Below is a small trained network, with its code and all its weights. Each question gives an input and a class and asks what happens when units are switched off, that is, made to give their printed mean instead of their output.

import numpy as np


def w(rows, s, z=0):
    codes = np.array(rows[::2]) - 128.0
    scale = np.full(codes.shape[1], s)
    scale[-1] = z or s
    return codes * scale


def f(y):
    return y / 2 * (1 + np.tanh(0.7978845608 * (y + 0.044715 * y**3)))


def log_softmax(a):
    a = a - a.max(-1, keepdims=True)
    return a - np.log(np.exp(a).sum(-1, keepdims=True))


def net(x, mask):
    res = np.array(x, float).reshape(1, 5) / 4 @ E
    y = f(res @ A[0][:, :-1].T + A[0][:, -1])
    res = res + np.where(mask, y, B[0][:, -1]) @ B[0][:, :-1]
    return log_softmax(res[-1] @ U[:, :-1].T + U[:, -1])


A, B = {}, {}
E = w([
[129,109,50,42,126,140,122,169,42,145],'x0',
[154,105,146,124,74,162,128,92,101,79],'x1',
[117,152,125,102,88,113,254,101,136,193],'x2',
[138,171,181,93,61,84,130,180,153,96],'x3',
[150,139,134,88,120,151,118,83,144,146],'x4',
],0.014)
A[0] = w([
[128,124,173,225,144,148,120,86,199,118,47],'N1',
[140,144,154,112,129,111,4,163,159,84,108],'N2',
[131,161,152,115,102,114,183,152,146,123,3],'N3',
[128,88,95,186,180,167,178,63,113,141,25],'N4',
[113,152,180,187,103,123,146,101,208,117,80],'N5',
[172,115,116,115,92,79,136,130,62,140,215],'N6',
[132,90,119,100,97,118,172,153,203,129,147],'N7',
[113,114,95,121,178,184,72,131,81,115,133],'N8',
],0.015,0.0022)
B[0] = w([
[43,156,100,2,106,165,220,227,129,162,255],'N1',
[76,176,128,78,78,155,224,136,121,162,252],'N2',
[151,141,137,228,147,54,103,91,123,141,198],'N3',
[91,208,174,63,40,133,153,197,130,94,219],'N4',
[225,103,129,205,137,82,35,27,95,109,248],'N5',
[56,155,127,138,220,168,149,155,212,168,184],'N6',
[104,127,165,158,65,90,75,161,98,80,185],'N7',
[212,35,99,150,207,115,87,70,142,126,224],'N8',
],0.0071,0.017)
U = w([
[107,128,106,35,95,185,129,186,152,115,224],'0',
[111,183,162,84,53,136,127,167,167,117,141],'1',
[205,55,132,167,139,113,1,92,162,99,6],'2',
],0.0096,0.0025)

Each question gives the input, the list of numbers given to net, and the class t.
The units are the neurons (one row each of A and B). Each row of codes is followed by its name. A weight is (code - 128) times the scale printed after its matrix; where a second scale follows, it is the last column's (A, B and U).
mask holds one flag per neuron, in row order. A switched-off neuron (its flag False) gives its mean, the last column of its row in B, instead of its output. The means were averaged over made-up inputs and are rounded, as every weight is.
A unit's drop is (log p(t) with every unit on - log p(t) with that unit switched off) / (log p(t) with every unit on - log p(t) with every unit switched off).
The circuit of an input: a set's keep is (log p(t) with only the set's units on - log p(t) with every unit switched off) / (log p(t) with every unit on - log p(t) with every unit switched off). Starting from all 8 units, units are removed one at a time, each time the one whose removal leaves the highest keep (on an exact tie, the one counted first), for as long as the keep stays at least 0.8.
circuit, biggest first: the units of the circuit, biggest drop first
unit that matters most: the unit with the biggest drop
k most important neurons: the k neurons with the biggest drops, biggest first
drop of u: that unit's drop, to one decimal
input [8,-3,-1,-4,-5], class 2: unit that matters most -> N8
input [0,-8,8,-6,8], class 1: circuit, biggest first -> (N4, N1)
input [-7,0,7,1,0], class 2: 2 most important neurons -> (N5, N2)
input [-7,5,-7,1,-1], class 1: 2 most important neurons -> (N5, N8)
input [-5,8,1,6,-6], class 2: 2 most important neurons -> (N5, N4)
input [-5,-2,-1,-2,2], class 0: 3 most important neurons -> (N1, N3, N7)
input [8,-1,7,4,-8], class 1: 2 most important neurons -> (N3, N1)
input [-8,2,0,-3,0], class 0: 3 most important neurons -> (N1, N3, N7)
input [7,-7,0,-7,8], class 2: 3 most important neurons -> (N8, N1, N2)
input [-6,-3,-5,-7,-6], class 0: drop of N1 -> 0.4
input [6,-5,-4,-5,2], class 2: drop of N7 -> 0.0
input [-7,-3,6,6,6], class 2: drop of N5 -> 0.8
input [-5,7,6,7,7], class 2: drop of N5 -> 0.3
input [-5,8,-6,-8,-2], class 0: unit that matters most -> N1
